Below are the code and all the weights of a small trained network. Each question names an input and a target symbol and asks about switching units off, where a switched-off unit gives its printed mean instead of its output.

import numpy as np


def w(rows, s, z=0):
    codes = np.array(rows[::2]) - 128.0
    scale = np.full(codes.shape[1], s)
    scale[-1] = z or s
    return codes * scale


def f(y):
    return np.maximum(y, 0)


def softmax(a):
    e = np.exp(a - a.max(-1, keepdims=True))
    return e / e.sum(-1, keepdims=True)


def log_softmax(a):
    a = a - a.max(-1, keepdims=True)
    return a - np.log(np.exp(a).sum(-1, keepdims=True))


def net(x, mask):
    ids = ['αγδεζηλξπτφψω'.index(c) for c in x.split()]
    T = len(ids)
    res = E[ids] + P[:T]
    r = res
    for j in range(2):
        rows = slice(2 * j, 2 * j + 2)
        q, k, v = (r @ M[0][rows].T for M in (Q, K, V))
        z = softmax(np.where(np.tri(T) > 0, q @ k.T / 2**0.5, -1e9)) @ v
        o = O[0][rows]
        res = res + np.where(mask[j], z, o[:, -1]) @ o[:, :-1]
    y = f(res @ A[0][:, :-1].T + A[0][:, -1])
    res = res + np.where(mask[2:14], y, B[0][:, -1]) @ B[0][:, :-1]
    return log_softmax(res[-1] @ U[:, :-1].T + U[:, -1])


Q, K, V, O, A, B = {}, {}, {}, {}, {}, {}
E = w([
[101,74,252,83,145,116,87,113],'α',
[31,142,144,129,113,122,76,72],'γ',
[107,193,103,139,63,92,82,65],'δ',
[112,138,112,185,97,92,62,112],'ε',
[62,114,159,176,98,152,75,125],'ζ',
[57,130,102,187,143,143,87,125],'η',
[75,152,80,136,107,128,109,77],'λ',
[220,150,147,102,122,160,76,119],'ξ',
[109,112,194,89,85,63,207,158],'π',
[152,162,118,215,31,140,107,150],'τ',
[198,79,123,82,115,48,82,172],'φ',
[162,158,141,163,172,135,177,89],'ψ',
[70,143,122,155,85,163,107,98],'ω',
],0.023)
P = w([
[54,249,128,182,116,148,46,228],'0',
[72,167,144,178,128,139,68,175],'1',
[79,132,151,165,127,124,69,136],'2',
[99,112,155,166,114,108,82,122],'3',
[128,108,143,159,99,93,96,101],'4',
[147,100,143,162,89,84,109,92],'5',
[174,108,139,159,72,77,128,81],'6',
[172,103,131,156,70,72,133,74],'7',
],0.011)
Q[0] = w([
[86,182,121,190,66,132,119,72],'head 0',
[180,126,121,88,231,167,160,172],'head 0',
[195,73,97,8,219,175,207,211],'head 1',
[119,146,118,117,65,161,49,109],'head 1',
],0.012)
K[0] = w([
[176,141,151,112,191,134,149,127],'head 0',
[60,189,96,168,143,147,77,173],'head 0',
[29,206,89,174,98,132,35,192],'head 1',
[254,151,219,66,136,127,123,137],'head 1',
],0.011)
V[0] = w([
[132,168,219,151,199,78,211,145],'head 0',
[177,163,100,148,254,139,139,138],'head 0',
[7,92,62,176,116,43,230,156],'head 1',
[151,107,57,95,139,14,50,185],'head 1',
],0.0069)
O[0] = w([
[100,124,143,149,68,13,29,97,254],'head 0',
[231,74,79,254,173,125,149,93,113],'head 0',
[65,106,147,127,144,87,205,168,52],'head 1',
[128,67,88,82,180,48,42,157,1],'head 1',
],0.0095,0.0036)
A[0] = w([
[178,161,134,68,252,137,141,106,230],'neuron 0',
[170,113,98,111,76,86,80,124,41],'neuron 1',
[101,123,74,96,103,104,126,123,133],'neuron 2',
[155,40,83,107,152,121,115,156,102],'neuron 3',
[157,159,158,69,180,105,182,151,253],'neuron 4',
[169,92,105,170,199,133,133,93,81],'neuron 5',
[87,190,53,77,184,141,184,111,78],'neuron 6',
[169,110,145,156,83,142,137,177,169],'neuron 7',
[113,147,59,163,183,140,151,142,141],'neuron 8',
[118,159,98,97,161,217,218,114,42],'neuron 9',
[130,178,49,154,92,108,104,141,136],'neuron 10',
[101,157,68,66,64,131,105,193,163],'neuron 11',
],0.012,0.0059)
B[0] = w([
[65,112,148,202,84,89,115,126,162],'neuron 0',
[56,139,107,112,165,202,170,140,214],'neuron 1',
[109,74,179,125,113,99,123,113,173],'neuron 2',
[131,152,164,138,130,143,200,58,143],'neuron 3',
[75,144,144,179,213,157,38,94,160],'neuron 4',
[97,69,105,90,1,159,152,107,187],'neuron 5',
[131,165,111,12,74,86,171,23,159],'neuron 6',
[114,130,122,75,214,104,168,77,178],'neuron 7',
[75,175,129,106,217,114,76,136,164],'neuron 8',
[181,211,137,111,100,72,48,154,162],'neuron 9',
[156,134,221,110,149,114,126,135,254],'neuron 10',
[206,63,186,125,155,137,141,152,238],'neuron 11',
],0.0091,0.0096)
U = w([
[83,165,237,137,168,186,88,126,191],'α',
[58,96,155,102,93,204,192,110,221],'γ',
[233,44,137,84,55,110,142,89,125],'δ',
[192,98,98,129,144,73,52,213,196],'ε',
[30,121,164,147,104,253,179,223,87],'ζ',
[25,151,130,123,175,175,145,179,77],'η',
[134,146,119,76,161,98,104,107,72],'λ',
[192,114,126,107,141,227,50,108,63],'ξ',
[76,100,199,132,95,98,164,186,2],'π',
[168,118,180,131,117,184,170,202,95],'τ',
[109,47,132,91,215,174,140,121,116],'φ',
[121,151,159,213,115,109,155,97,150],'ψ',
[120,176,153,108,55,169,138,198,80],'ω',
],0.0066,0.0079)

Each question gives the input, a string of symbols that net reads in full, and the target symbol t.
The units are the heads (2 rows each of Q, K, V and O) and the neurons (one row each of A and B). Each row of codes is followed by its name. A weight is (code - 128) times the scale printed after its matrix; where a second scale follows, it is the last column's (O, A, B and U).
mask holds one flag per unit, heads first, then neurons. A switched-off unit (its flag False) gives its mean, the last column of its rows in O or B, instead of its output. The means were averaged over made-up inputs and are rounded, as every weight is.
A unit's drop is (log p(t) with every unit on - log p(t) with that unit switched off) / (log p(t) with every unit on - log p(t) with every unit switched off).
The circuit of an input: a set's keep is (log p(t) with only the set's units on - log p(t) with every unit switched off) / (log p(t) with every unit on - log p(t) with every unit switched off). Starting from the 12 units with the biggest drops (on a tie, the unit counted first), units are removed one at a time, each time the one whose removal leaves the highest keep (on an exact tie, the one counted first), for as long as the keep stays at least 0.8.
units of the circuit, in order: the units of the circuit, biggest drop first
most important unit: the unit with the biggest drop
k most important neurons: the k neurons with the biggest drops, biggest first
which heads matter: for each layer, one digit per head in row order, 1 if its drop is at least 0.15 and else 0, layers parted by /
input ε η ψ η φ ζ, target φ: units of the circuit, in order	(head 1; neuron 1)
input ψ ψ ψ, target ψ: units of the circuit, in order	(head 0)
input ψ δ ψ α ψ λ φ ω, target φ: 2 most important neurons	(neuron 1; neuron 11)
input λ ω ζ, target ζ: which heads matter	10
input ψ φ ζ λ ζ ω η, target φ: units of the circuit, in order	(head 1; neuron 1)
input τ λ η η, target η: 3 most important neurons	(neuron 8; neuron 10; neuron 11)
input π η γ ε η ω, target π: units of the circuit, in order	(head 1; head 0; neuron 2)
input α ζ ζ φ, target φ: which heads matter	00
input ψ ψ φ γ φ ε λ λ, target φ: which heads matter	01
input ψ ω λ ψ γ α ε, target α: units of the circuit, in order	(neuron 1; neuron 10; head 0)
input ξ α δ ε ω ω η δ, target α: units of the circuit, in order	(neuron 1; neuron 10; head 1)
input ε δ λ, target λ: units of the circuit, in order	(head 0; neuron 6; neuron 9; neuron 1)
input ξ ξ ξ ε λ ζ ψ τ, target α: units of the circuit, in order	(neuron 10; neuron 1)
input ε ω ψ ψ ψ ψ, target δ: 3 most important neurons	(neuron 5; neuron 1; neuron 4)
input ω ω γ, target γ: 4 most important neurons	(neuron 6; neuron 10; neuron 8; neuron 4)
input α ψ ζ α τ, target α: 4 most important neurons	(neuron 10; neuron 1; neuron 5; neuron 7)
input η λ φ ω η τ, target φ: most important unit	head 1
input α η ψ, target ψ: 2 most important neurons	(neuron 1; neuron 10)
input ε δ ψ ζ φ, target α: 4 most important neurons	(neuron 4; neuron 3; neuron 0; neuron 5)
input ξ ζ δ δ, target ξ: units of the circuit, in order	(head 1)
input ψ λ ψ ψ ζ η, target ψ: 2 most important neurons	(neuron 11; neuron 1)
input ψ λ ω ψ ξ λ ε π, target α: 2 most important neurons	(neuron 4; neuron 5)
